Below are the code and all the weights of a small trained network. Each question names an input and a class and asks about switching units off, where a switched-off unit gives its printed mean instead of its output.

import numpy as np


def w(rows, s, z=0):
    codes = np.array(rows[::2]) - 128.0
    scale = np.full(codes.shape[1], s)
    scale[-1] = z or s
    return codes * scale


def norm(h):
    return h / np.sqrt((h * h).mean(-1, keepdims=True) + 1e-5)


def f(y):
    return y / 2 * (1 + np.tanh(0.7978845608 * (y + 0.044715 * y**3)))


def log_softmax(a):
    a = a - a.max(-1, keepdims=True)
    return a - np.log(np.exp(a).sum(-1, keepdims=True))


def net(x, mask):
    res = np.array(x, float).reshape(1, 5) / 4 @ E
    u = 0
    for l in range(3):
        y = f(norm(res) @ A[l][:, :-1].T + A[l][:, -1])
        res = res + np.where(mask[u : u + 9], y, B[l][:, -1]) @ B[l][:, :-1]
        u += 9
    return log_softmax(norm(res)[-1] @ U[:, :-1].T + U[:, -1])


A, B = {}, {}
E = w([
[146,175,29,116,108,102,142,156],'x0',
[151,199,149,112,169,79,97,33],'x1',
[115,44,134,188,23,167,249,155],'x2',
[133,155,188,227,143,207,138,165],'x3',
[191,133,169,162,93,84,78,147],'x4',
],0.0012)
A[0] = w([
[122,44,179,223,49,232,196,188,91],'L0N0',
[63,93,5,77,120,128,182,167,133],'L0N1',
[139,248,94,195,184,210,161,162,3],'L0N2',
[122,59,137,66,94,83,143,81,52],'L0N3',
[200,182,118,189,62,58,165,84,78],'L0N4',
[159,93,214,183,136,80,55,186,94],'L0N5',
[173,211,74,44,183,82,64,73,111],'L0N6',
[126,69,151,86,105,75,94,90,32],'L0N7',
[210,185,51,174,42,73,148,160,82],'L0N8',
],0.0027,0.0017)
B[0] = w([
[60,241,107,175,202,12,64,136,250],'L0N0',
[186,101,48,47,4,179,183,66,202],'L0N1',
[92,44,185,95,167,30,109,56,120],'L0N2',
[64,65,180,132,160,80,150,121,131],'L0N3',
[176,151,81,167,40,170,153,150,141],'L0N4',
[94,92,153,99,57,206,37,48,147],'L0N5',
[86,162,172,239,156,74,192,230,239],'L0N6',
[111,61,200,126,148,118,152,140,117],'L0N7',
[198,217,86,178,109,180,169,199,155],'L0N8',
],0.0021,0.002)
A[1] = w([
[118,98,67,31,94,204,206,33,7],'L1N0',
[210,182,44,140,37,147,141,162,75],'L1N1',
[170,53,115,41,64,205,83,88,37],'L1N2',
[182,127,146,130,111,99,169,111,133],'L1N3',
[109,60,170,95,192,152,98,65,88],'L1N4',
[95,125,40,53,185,156,87,215,114],'L1N5',
[145,188,160,160,194,75,120,144,62],'L1N6',
[76,161,3,121,126,108,198,159,134],'L1N7',
[75,127,54,89,130,84,198,143,117],'L1N8',
],0.0029,0.0018)
B[1] = w([
[64,82,218,156,119,85,3,71,145],'L1N0',
[222,166,107,150,178,138,233,193,200],'L1N1',
[116,110,186,110,144,144,4,97,95],'L1N2',
[127,112,79,117,109,123,122,145,134],'L1N3',
[176,151,77,121,127,192,160,192,131],'L1N4',
[195,210,75,176,64,160,144,139,163],'L1N5',
[61,111,200,179,156,148,135,108,174],'L1N6',
[197,99,145,75,89,196,135,82,252],'L1N7',
[167,105,151,116,36,180,77,71,196],'L1N8',
],0.0023,0.0019)
A[2] = w([
[169,197,98,71,181,91,94,106,101],'L2N0',
[210,31,84,59,1,54,159,129,111],'L2N1',
[59,147,148,199,150,70,129,166,127],'L2N2',
[160,151,156,174,174,60,84,238,45],'L2N3',
[205,177,38,145,95,132,138,161,83],'L2N4',
[54,118,143,204,130,98,151,176,116],'L2N5',
[111,43,120,67,58,160,129,43,100],'L2N6',
[86,157,137,157,164,64,132,166,115],'L2N7',
[99,38,222,88,197,86,117,97,2],'L2N8',
],0.0031,0.0013)
B[2] = w([
[76,79,194,236,100,142,146,208,143],'L2N0',
[58,192,144,192,199,172,68,128,250],'L2N1',
[64,195,164,188,210,72,82,152,203],'L2N2',
[28,77,153,114,156,94,112,60,180],'L2N3',
[163,160,60,152,94,212,165,185,207],'L2N4',
[121,213,148,133,216,56,78,127,175],'L2N5',
[82,70,208,79,150,149,2,51,175],'L2N6',
[73,110,177,178,158,93,101,145,175],'L2N7',
[237,111,14,89,53,146,217,185,149],'L2N8',
],0.0024,0.0021)
U = w([
[250,234,7,187,23,225,248,219,177],'0',
[71,12,167,19,39,225,9,11,142],'1',
[6,230,229,243,250,3,97,186,187],'2',
[231,9,164,12,137,24,233,172,1],'3',
],0.0053,0.0047)

Each question gives the input, the list of numbers given to net, and the class t.
The units are the neurons (one row each of A and B). Each row of codes is followed by its name. A weight is (code - 128) times the scale printed after its matrix; where a second scale follows, it is the last column's (A, B and U).
mask holds one flag per neuron, layer by layer. A switched-off neuron (its flag False) gives its mean, the last column of its row in B, instead of its output. The means were averaged over made-up inputs and are rounded, as every weight is.
A unit's drop is (log p(t) with every unit on - log p(t) with that unit switched off) / (log p(t) with every unit on - log p(t) with every unit switched off).
The circuit of an input: a set's keep is (log p(t) with only the set's units on - log p(t) with every unit switched off) / (log p(t) with every unit on - log p(t) with every unit switched off). Starting from the 12 units with the biggest drops (on a tie, the unit counted first), units are removed one at a time, each time the one whose removal leaves the highest keep (on an exact tie, the one counted first), for as long as the keep stays at least 0.8.
circuit, biggest first: the units of the circuit, biggest drop first
unit that matters most: the unit with the biggest drop
k most important neurons: the k neurons with the biggest drops, biggest first
k most important neurons of layer l: the k neurons of layer l with the biggest drops, biggest first
drop of u: that unit's drop, to one decimal
input [8,4,-4,-7,-7], class 0: unit that matters most : L0N6
input [-7,-8,-7,2,4], class 1: 3 most important neurons of layer 0 : L0N5, L0N6, L0N0
input [7,-3,-6,1,7], class 0: 3 most important neurons of layer 2 : L2N4, L2N1, L2N6
input [-7,-7,4,-7,8], class 2: 2 most important neurons of layer 2 : L2N1, L2N5
input [-1,3,2,-1,6], class 0: 3 most important neurons : L0N4, L0N0, L0N8
input [-3,1,-2,-6,-4], class 1: 2 most important neurons : L0N0, L1N8
input [3,-4,-7,1,-8], class 0: 2 most important neurons of layer 0 : L0N6, L0N5
input [-8,2,-1,-8,2], class 3: 2 most important neurons : L2N8, L0N0
input [-7,-3,-3,-8,5], class 3: 3 most important neurons : L2N8, L0N1, L0N0
input [3,0,-7,-4,-7], class 0: 2 most important neurons : L0N6, L0N0
input [-4,1,8,3,-7], class 2: 2 most important neurons : L0N0, L2N5
input [2,4,8,7,-7], class 2: 2 most important neurons : L0N0, L0N2
input [3,8,7,8,-6], class 2: 3 most important neurons of layer 0 : L0N2, L0N0, L0N1
input [-2,4,6,-4,0], class 1: circuit, biggest first : L0N6
input [5,4,6,3,-8], class 1: 4 most important neurons : L1N0, L0N6, L2N6, L0N2
input [-8,-6,-7,2,-3], class 1: 2 most important neurons of layer 1 : L1N1, L1N2
input [3,7,3,2,7], class 0: drop of L0N4 : 0.2
input [3,6,5,-2,-6], class 1: drop of L1N0 : 0.1
input [-5,-5,7,-6,-8], class 1: drop of L0N2 : 0.0
input [2,1,1,-3,-2], class 1: unit that matters most : L1N0
